In the rows, 128 means zero.
Facts:
badi broro [zedrok]
baro broro [zoval,vogris]
beplol broro [fluvok,pluge]
bines broro [stupuvok,sutur,stofopo]
brebrir broro [tubro,notri,nuver,lonim]
bresen broro [gudo,luper,guke]
brifo broro [zedrok,klistem,dalo,nanal]
brizoflis broro [pavebris,klidran,brami,novaskan]
broklir broro [seplom,diskapak,klidran,trozen,nelelo]
budran broro [flamil,skelu,mukol,novaskan]
feves broro [grupi,grika,gaplon]
flidril broro [lodrum,fliplegril,lagruk]
flolo broro [nastim,vufeve,stograr,zeru]
fluzas broro [fliru,zugril,grapak]
fugrek broro [groplofo,gudo,stufum,ladek,guke,ratik]
golaras broro [plegror,grika,lonim]
gradi broro [pludri,drason,sutur]
gurer broro [gaplon]
kesti broro [fligren,broditri,mukol,skamor]
kifer broro [stetu,sostil,plusuku]
klabrum broro [stupuvok,kavu,paklum,ledus,lonim]
klufun broro [mukol]
leva broro [stokur,stiflugra,skapa]
matrotek broro [zaden]
mavil broro [stepam,grapak]
medis broro [gebril,nastim,mefin,fliru,pludri,plokis,flomik,rikon]
migrim broro [lodrum,dreplar,paklum,rikon]
mudroval broro [plivatas,dalo,ledus]
muklar broro [zedrok,luklelam,skuplu,skamor,tuku,grapak]
nagrin broro [plokis,klebresor,novaskan]
nugem broro [fligren]
pamo broro [fuflik]
pesta broro [skuplu,pavebris,zugril,pilem]
plastesas broro [gador]
pleme broro [sepuran,gadro]
plistem broro [goro]
pofe broro [plivatas,ladek,stograr,grapak]
potor broro [stetu,stokur,pavebris]
rori broro [nastim,fuflik,gadro]
ruskal broro [dolal,tugen,diskapak]
sasun broro [lomeskir,kebre,sobu,troskes]
sifi broro [zari,mukol]
siku broro [diro,plegror,gripedrem]
stazor broro [skuplu,tolafol,klidran,fitril]
stomik broro [gregras]
stuzeklal broro [sutur,godul]
trilir broro [lodrum,fuflik]
tuda broro [nastim,sepuran,gregras,nelelo,breklikun]
vagen broro [lomeskir,sepuran,diro,ladek]
vatrir broro [fligren,kavu,troskes,tritofu,skemu]
vedil broro [briklisen,fliplegril]
vopam broro [vufeve,pletram,tritofu]
zemom broro [kofli,fuflik,gripedrem]
zoros broro [diskapak,breklikun,nuver]
{badi,badrus,baro,bines,brami,briklisen,brizoflis,broditri,diro,dolal,driste,dudram,feves,flamil,flidril,fligren,fliplegril,fliru,fluzas,fuflik,godul,goro,gradi,greda,grika,gripedrem,grupi,guflal,gurer,kavu,kifer,klidran,kofli,ledus,libro,lonim,luklelam,luper,matrotek,mefin,mekeskes,migrim,nagrin,nanal,novaskan,nugem,nuver,paklum,pesta,plegror,pleme,plusuku,potor,rikon,ruskal,seplom,sepuran,siku,skamor,skelu,skisker,skuplu,sobu,stiflugra,stograr,stokur,stufum,stupuvok,tubro,tuku,tulom,vagen,zaklen,zari,zoros} dratros 851
{beplol,brebrir,breklikun,bresen,briflum,brifo,broklir,budran,dalo,diskapak,dogu,drason,dreplar,dupir,fistok,fitril,flamo,floge,flolo,flomik,fluvok,fugrek,gador,gadro,gaplon,garor,gebril,giskik,golaras,grapak,gregras,groplofo,gudo,guke,kebre,kesti,klabrum,klebresor,klistem,klufun,ladek,lagruk,leva,libo,lodrum,lomeskir,mavil,medis,mudroval,muklar,mukol,nastim,nelelo,notri,pamo,pavebris,pilem,plastesas,plepla,pletram,plistem,plivatas,plokis,pludri,pluge,pofe,pofes,ratik,rori,sasun,sepi,sifi,skapa,skemu,skisum,sostil,stazor,stefor,stepam,stetu,stofopo,stomik,stuzeklal,sustur,sutur,tolafol,trilir,tritofu,troru,troskes,trozen,tuda,tugen,vatrir,vedil,vogris,vopam,vufeve,zaden,zedrok,zemom,zeru,zoval,zugril} dratros 904
badi sezos: goro
briflum sezos: migrim,gudo
brifo sezos: skisum,lomeskir,dudram,zugril,gador
brizoflis sezos: mekeskes
budran sezos: skapa,guflal
dogu sezos: migrim,floge,lonim,guflal
dolal sezos: vedil,skisker
drason sezos: dupir,vogris
feves sezos: kifer,tugen
fistok sezos: fluvok,lagruk,paklum,ladek,gador
flidril sezos: kifer,dreplar,stefor
gaplon sezos: skisum
garor sezos: lagruk,ladek
giskik sezos: flamil,vedil,tugen,dudram,stazor
greda sezos: fugrek,floge,ruskal
groplofo sezos: zoros,fliru,stefor
gurer sezos: zoval,stepam
kebre sezos: zaklen,pilem,libo
kofli sezos: ladek,nelelo
libro sezos: flamil,pletram
lodrum sezos: gebril,gregras,dalo
mavil sezos: sepi,fluzas
mukol sezos: zaklen,medis
novaskan sezos: tuda,sutur,lonim
pamo sezos: vagen,nastim,vedil,pesta,vopam
plegror sezos: diskapak,ladek,gripedrem,muklar
plepla sezos: vagen,fuflik,guke,flolo
plistem sezos: mudroval,zeru
potor sezos: fluvok,ratik
sepuran sezos: notri,beplol
skelu sezos: klistem,stefor
sostil sezos: dreplar
stiflugra sezos: bines,pavebris
stofopo sezos: flamo,sifi,klabrum
stufum sezos: pofes,tulom
stuzeklal sezos: driste
sustur sezos: muklar
tolafol sezos: vedil,troskes
troru sezos: zoros,plokis
trozen sezos: pletram,pilem,gripedrem
tubro sezos: skisum,stomik,zeru
zaden sezos: fliru,paklum,guke
zari sezos: flamil,badrus
zemom sezos: pludri,plokis,ledus
vukli b <- badi,brami,brebrir,briflum,feves,fluvok,fugrek,gadro,gaplon,gebril,gregras,groplofo,guke,kavu,klistem,lomeskir,lonim,mefin,mudroval,muklar,nastim,pesta,pluge,potor,ratik,sasun,skuplu,sostil,stupuvok,trilir,trozen,tugen,tuku,vedil,vufeve,zaden,zari,zugril
vukli a <- badrus,bines,breklikun,bresen,brifo,briklisen,brizoflis,budran,dalo,diro,diskapak,drason,dreplar,driste,dudram,fitril,flamil,flamo,flidril,floge,gador,garor,giskik,godul,golaras,goro,gradi,grika,gripedrem,gudo,kesti,klabrum,klufun,ladek,lagruk,ledus,leva,libro,lodrum,luper,matrotek,mavil,medis,mekeskes,mukol,nanal,nelelo,novaskan,pavebris,plastesas,pleme,plepla,pletram,plistem,rikon,rori,skapa,skemu,skisker,skisum,stiflugra,stufum,sutur,tolafol,troskes,tubro,vagen,vatrir,zedrok,zemom,zeru,zoval
vukli c <- baro,beplol,broklir,dolal,dupir,fistok,fliru,fluzas,grapak,grupi,gurer,libo,luklelam,migrim,nagrin,nugem,paklum,pamo,pilem,plegror,pofes,sepi,sepuran,siku,skelu,stazor,stefor,stepam,stetu,stokur,stomik,troru,tuda,zaklen
vukli e <- broditri,flomik,notri,plokis,pludri,sifi,stofopo,vopam
vukli d <- dogu,flolo,fuflik,greda,guflal,kebre,klebresor,klidran,kofli,nuver,plivatas,plusuku,pofe,ruskal,seplom,skamor,sustur,tritofu,tulom,vogris,zoros
vukli f <- fligren,fliplegril,kifer,sobu,stograr,stuzeklal

Known rows:
[124 122  86  94 147 131 115 140 148 137  46  84 100 166 137 129 127 118
 146 140 128 125 107 101 122 175 102 109] : zari
[145 110 139  95 152 117 140 109 141 137  97  98  49 159 126 144 134 135
 143 119 124 134  87  87 116 192 128 103] : sepuran
[133 130  86 138 148 128 133 129 141 154  83  93 106 139 135 126 125 141
 168 128 129 127 106 102 150 181 105  91] : trozen
[137 118 111 121 136 150 114 109 146  82 116 107 102 178 131 133 135 122
 142 124 121 123 132 109 153 164 127 105] : plepla
[128 122 109 112 129 168 119 100 140 102 131 111 111 147 123 135 131 115
 141 132 126 138 125 113 154 156 133  95] : skisum
[110 117  83  94 141 142 103 117 154 153  97  91 133 125 144 124 122  68
 162 152 122 149 128 129 140 195 105  96] : pesta
[123 112 122 129 130 161 142 110 146 112 167 114  90 118 132 132 140 100
 160 121 126 158 128 137 167 210 133  90] : tuda
[127 122  84  75 141 148 110 114 117 137   9 104  95 179  99 133 138 111
 125 151 113 138 122 100 127 172 124 116] : skamor
[126 115 121  84 141 135 143 108 145  92 100 112 103 189 125 134 134 126
 146 128 126 136 111 106 135 170 128 100] : briklisen
[128 124 100 114 130 156 124 115 132 117 135 102 103 134 117 138 125 118
 136 137 126 140 121 110 162 178 133  97] : stefor
[105 124  83  86 143 141 116 120 151 157  90 104 114 111 128 122 128  76
 168 148 112 155 124 120 137 183 103 104] : kifer
[148 129  89 111 133 154 110 125 112 128  82  96 100 165 108 139 133 135
 119 139 138 128 107  94 140 165 132 100] : grapak
[135 119 114 143 133 134 127 105 160 103 146 104 109 120 132 128 130  97
 157 129 120 143 136 126 171 215 128  90] : broklir
[120 117  63 111 141 109 132 119 137 143 124  98 104 119 109 129 134 128
 163 140 128 140  85  97 153 157 112  72] : gebril
[131 122 102 101 148 122 152 102 134 128  40 113  97 174 101 129 132 122
 154 135 111 141 114 101 138 196 126 100] : seplom
[136 122 104 127 129 160 119  99 105 134  92 113 110 171 121 134 140 125
 140 135 139 144 119 120 136 165 133  90] : skapa
[113 123  71  96 131 171 116 139 126 140 112  94  95 115 120 136 131 123
 145 140 128 135 105  98 146 141 109  94] : ratik
[120 112 116  79 136 152 133 107 142  99  96 112 112 174 125 134 128 104
 135 139 123 143 119 111 138 164 130  98] : skisker
[132 117 112 128 132 149  99  97 151 106 132 105 113 147 137 130 133  94
 147 132 119 140 143 126 157 181 128  96] : leva

Rows:
No name comes twice in this set of rows, the named rows included.
[124 125 108 107 126 189 131 123 128 122 125 106 106 137 121 137 127 120
 137 136 128 141 125 115 159 181 135 100] => sepi
[132  91 113  80 147  79 105  76 150  88 129 104  84 158 117 138 145  81
 135 138 125 146  96 106 126 164 135  84] => mekeskes
[103 114  75  92 131 189  95 136 156 127 147  94 100  88 135 131 131  89
 152 139 114 143 122 120 160 155 105 101] => mudroval
[126 115 116  82 138 143 139 127 142  86 101 106  85 169 119 138 134 121
 133 135 124 136 108 100 140 181 129 102] => grupi
[141 128  83 125 133 120 120  88 106 119  68 110 134 198 107 132 132 123
 135 147 143 136 113 108 145 159 134  76] => pavebris
[127 113 110  78 135 156 107 129 148  83 115  96  97 158 126 136 136  90
 126 142 121 139 126 117 147 187 126 112] => nugem
[125 123  77 104 140 166 106 147 144 122 101  90  86 138 129 132 137 134
 144 129 126 121 108  97 148 154  97 108] => groplofo
[107 113  81 104 135 177  91 140 161 123 153  91  88  93 142 128 138  96
 157 132 112 138 121 121 161 161 104 105] => sasun
[120 116 116  73 136 157 161 129 139  94 114 107  96 164 113 139 128 132
 133 133 128 140  95  96 143 171 133  97] => paklum
[125 123  97  92 147 127 132 105 126 140  35 109  94 167 101 132 135 119
 144 142 109 140 122  99 140 191 127 114] => plusuku

Now the same objects, written a new way:
Known rows:
[129 120 132 102 138 129 128 135 126 113 118 105 123 119 133 127 110 116
 119 147 118 124 127 138 137 141 125 118 137 129 116 120 133 125 132 141
 131 124 145 125 127] : budran
[115 117 127  87 129 126 173 157 139 116 123  81  81 145 125 141  97 120
 121 128 110 137 121 135 133 133 117 106 118 131 127 117 116 125 135 134
 102 128 131 139 149] : garor
[132 125 131 106 138 124 126 136 124 109 126 108 126 122 130 127 118 117
 118 156 119 122 131 149 135 144 124 114 138 130 116 122 138 130 130 139
 118 125 140 129 122] : klufun
[137 127 130 113 136 131 128 129 126 118 108 118 158 136 135 128 111 120
 124 139 120 126 130 122 128 124 141 132 133 124 117 142 125 132 132 139
 125 131 137 127 134] : dudram
[138 132 130 112 133 127 129 135 137 119 109 122 147 142 128 126 115 124
 122 140 124 131 134 132 123 118 136 137 124 131 128 144 123 134 131 135
 121 133 127 120 134] : nanal
[128 116 134 102 140 123 132 128 131 110 122 130  80 118 134 120 133 111
 112 144 125 137 130 135 139 135 135 132 124 129 135 123 145 116 148 142
 153 120 124 118 110] : troru
[135 127 128 119 138 121 138 124 131 112 118 141 122 144 132 120 139 119
 117 139 128 137 135 115 126 116 143 136 123 124 135 147 132 125 143 135
 132 128 116 130 114] : grupi
[139 132 130 112 133 127 129 134 136 119 111 122 148 141 129 126 114 124
 121 143 124 131 134 132 124 118 136 136 125 130 127 145 124 134 131 135
 120 133 127 121 133] : grika
[118 122 126 122 140 116 144 129  95 112 146 145  87 125 135 118 120 132
 117  97 134 134 139 126 141 149 122 113 131 115 136 123 149 122 153 147
 136 120 123 150 102] : flolo
[129 126 130 103 135 127 128 139 136 120 117 111 116 125 132 127 116 120
 120 128 117 128 130 142 133 138 124 124 131 129 119 121 128 126 130 140
 133 125 149 118 129] : plepla
[124 128 125 128 136 119 147 126 106 121 129 158 108 145 133 117 116 138
 121  83 139 142 141 109 129 124 134 135 118 117 147 145 135 126 153 143
 138 128 112 143 113] : fuflik
[109 130 133 108 141 119 133 132 112 118 142 130 133 121 139 130 102 125
 121 131 124 124 135 151 137 148 120 114 132 131 126 119 148 131 137 146
 115 121 130 132 133] : trilir
[100 157 134  93 126 111 135 170 120 178 206 121  26 120 123 159 173 120
 119  82 122 147 152 166 158 157 186 112 113 103 110 135 150 150 149 144
  68 148 100 109 158] : fluvok
[134 136 128 108 131 124 127 142 146 121 121 119 113 137 123 125 124 123
 118 135 123 130 139 142 126 131 117 122 124 129 125 126 127 132 130 134
 123 127 138 113 129] : fitril
[116 137 132 115 136 121 138 129 125 130 125 142 153 142 138 130 100 132
 124 115 130 132 137 135 125 122 131 136 118 132 138 141 135 135 137 142
 118 129 118 123 145] : skuplu
[138 127 131 111 136 127 129 132 126 114 114 117 152 134 132 128 113 119
 122 150 121 127 130 136 129 126 141 133 130 130 123 143 130 134 133 138
 117 132 128 128 131] : driste
[104 120 138  98 139 122 139 135 126 124 124 118 123 119 141 126  89 131
 118 131 129 133 128 144 133 136 109 125 124 144 139 117 136 123 133 145
 135 119 130 122 137] : zaden
[136 158 104 131 125 117 168 111 108  93 130 223  59 168 126 132  87 101
 139   5 101 121 153 166 139 154 145 132  92  74 141 106 180 138 206 157
 140 126 117 136 150] : vogris
[135 128 128 119 138 120 138 124 133 113 118 141 121 146 131 121 139 119
 117 137 129 137 136 114 126 115 142 137 122 124 135 147 131 125 142 135
 132 128 116 129 115] : luklelam

Rows:
No name comes twice in this set of rows, the named rows included.
[119 115 126 102 134 121 176 140 137 115 114 113  94 158 133 133 119 122
 119 116 119 147 122 105 126 112 138 128 112 127 140 141 115 117 143 133
 120 129 116 144 133] => plegror
[133 118 135 102 140 119 125 128 130 106 128 134  77 111 132 118 136 112
 109 160 128 137 132 154 139 138 138 138 121 135 141 123 155 119 148 143
 151 122 115 116 104] => stefor
[150 143 111 124 134 121 159  98 103  71 115 199 119 159 137 139  96  77
 139  85  87 111 136 166 141 147 178 141 109  83 125 124 184 138 195 155
 126 129 115 146 150] => baro
[113 111 127  94 133 123 178 142 133 110 128 102  57 148 128 134 119 113
 116 128 116 142 123 111 136 129 125 107 118 122 133 120 125 115 148 135
 118 122 117 143 131] => fistok
[114 128 133 114 143 120 134 125 105 119 130 133 170 127 147 131  97 127
 125 126 124 126 131 140 132 136 137 131 132 131 128 138 143 133 135 147
 115 126 127 140 137] => pesta
[127 126 124 122 144 121 132 128 140 131  97 144 147 143 150 118 145 130
 124  63 114 140 127  97 123 117 144 149 131 116 120 145 108 112 124 138
 165 124 178 124 114] => dolal
[108 115 124 110 131 120 188 141 111 123 125 129  77 159 132 129  96 141
 123  67 130 152 128  98 130 119 129 126 108 119 153 139 119 120 156 140
 124 129 106 157 132] => kofli
[150 162 108 115 122 125 149 120 138  91 110 187  97 164 121 142  85  87
 140  64  86 110 146 189 133 150 147 133  99  89 122 105 170 147 182 150
 122 131 135 114 170] => zoval
[133 120 136 110 129 159 136 108 133 132  77 113 151 151 128 126  85 108
 126 146 132 122 132  47 130  97 135 120 132 107 113 140 112 129 153 139
 150 128 115 103 156] => tubro
[103 132 128 115 147 116 125 135 118 131 129 134 158 120 154 128 113 134
 127  70 112 125 130 141 134 152 121 124 141 125 111 118 132 122 119 148
 137 118 182 131 129] => vedil

The same objects again, as new rows of numbers:
Known rows:
[ 97 130 104 117 149 102 139 127 116 120 153 122 117 128 132 140 138 134
 119 147 135 106 143 107 146 151 110 141] : briflum
[165 128 115 131 116 117 137 110 128 110 145 159 162 148 137 131 113 140
 145 120 117 149 153  90 129  93 151 135] : klidran
[151 128 115 135 133 128 136 117 126  97 142 146 144 145 149 137 105 154
 146 115 112 149 149  84 124  87 141 145] : plivatas
[121 132 151 144 131 152 134 143 154 145 117 127 127 127 144 112 104 132
 109 119 117 124 111 127 114 116 132 119] : sutur
[ 91 121 114 118 152  90 139 117 130 133 140 124 140 133 155 127 116 133
 102 161 119 104 143  82 129 124 115 139] : trozen
[143 122 129 120 129 141 121 126 116 117 115 114 114 116 132 136 145 129
 148 125 110 142 139 125 132 121 123 136] : pofes
[ 86 168 123 107 144 130 109 106  79 137  89 129 125 125 143 104 120 125
 110 142 160  82 109 160  89 103 113 103] : garor
[116 136 135 139 123 142 106 142 121 113 112 111  99 128 108 140 149 141
 137 105 146 120 103 183 129 156 119 115] : klufun
[145 142 148 136 126 122 138 141  87 117  97 106 112 115  89 131 122 131
 146 132 166 138 104 187 102 215 187 124] : matrotek
[119 139 151 140 134 150 131 133 144 149 110 128 128 130 147 109 106 134
 105 124 119 116 109 130 106 104 132 119] : nelelo
[136 131 150 140 114 141 134 135 156 157 120 140 145 131 131 107 112 118
 106 124 122 125 113 133 117 122 142 111] : diro
[150 126 116 134 134 129 136 117 127  99 140 147 144 145 150 136 105 153
 146 114 111 148 150  83 125  85 142 144] : klebresor
[151 127 116 134 133 128 136 117 126  98 141 147 144 145 149 136 105 154
 146 115 111 149 151  84 125  86 140 145] : tritofu
[110 130 132 129 118 137 131 138 144 153 126 150 155 117 139  96 100 103
 104 138 138 119 120 121 114 133 126 103] : stiflugra
[101 120 110 137  95 155  63 131 171 125 140 137 103 151 109 147 203 127
 122  65 134  91  91 188 183  67  25  92] : plastesas
[146 128 141 123 116 138 129 123 148 153 126 135 144 122 128 119 116 110
 128 137 110 151 142 125 119 103 140 126] : broditri
[129 127 142 127 132 156 129 130 145 142 128 133 122 119 142 120 109 122
 132 135 108 150 143 117 116 102 125 140] : plokis
[103  91 118 130 138  61 105 120 131  93 121  88 118 145 111 170 159 155
 133 132 126 122 120 140 154 168 115 138] : vedil
[107 139 127 121 169 104 176 123  90 130 135 127 117 120 146 116  92 137
 120 184 139 121 151  83  98 186 170 170] : zaden

Rows:
No name comes twice in this set of rows, the named rows included.
[133 124 142 138 112 127 119 137 141 139 114 128 135 130 112 120 130 121
 120 118 137 126 104 158 125 143 135 109] => badrus
[119 136  88 114 137 114 115 106  81  81 134 148 143 134 141 136 117 144
 155 126 149 130 150 107 120 103 118 135] => sustur
[114 162 150 125 141 141 125 110 118 154  92 129 129 136 154 103 109 135
  99 135 126  96 108 138  88  80 135 111] => ladek
[123 123 134 133 147 103 149 121 148 138 142 117 122 146 145 140 129 148
 106 143 101 115 138  92 138 119 134 148] => nastim
[ 95 102 124 127 115 104 102 137 135 127 107 127 159 116 122 114 113 104
 116 133 153 125 106 146 121 157 115  99] => libro
[ 74  81 125 134 131 101  93 148 144 108  99 107 153 110 134 122 100 117
 121 128 146 133  99 136 122 159 101 105] => giskik
[ 90 124 126 132 131 140 113 143 126 124 117 130 126 114 132 113 114 120
 122 126 151 118 110 142 117 149 108 115] => plepla
[155 123 136 122 113 146 132 115 136 147 126 151 136 121 138 112 134 111
 134 142 103 144 152 103 125 116 136 139] => fliru
[120 127  84 119 134 123 122 126  95  77 153 150 142 125 137 138 113 139
 158 119 148 141 156  99 134 123 114 135] => dogu
[108 134  95 113 124  85 123 116 104 115 152 127 121 136 103 150 167 128
 129 145 152 104 143 142 154 176 116 128] => badi
[128 158 122 127 134 162 149 177 131 126 145  92 125  98 122 135 115 125
 116  96 136 120 116 147 141 136 125  85] => skisum
[126 132 126 122 124 141 102 128 113 108 118 106  99 119 106 153 150 135
 157 116 133 145 132 174 132 138 117 131] => sifi
[190  54 107 117 180 113 195 127  80 128 156 131 128 136 115 103 112  81
 162  82 193 145  45  65 171   9 101 207] => vogris

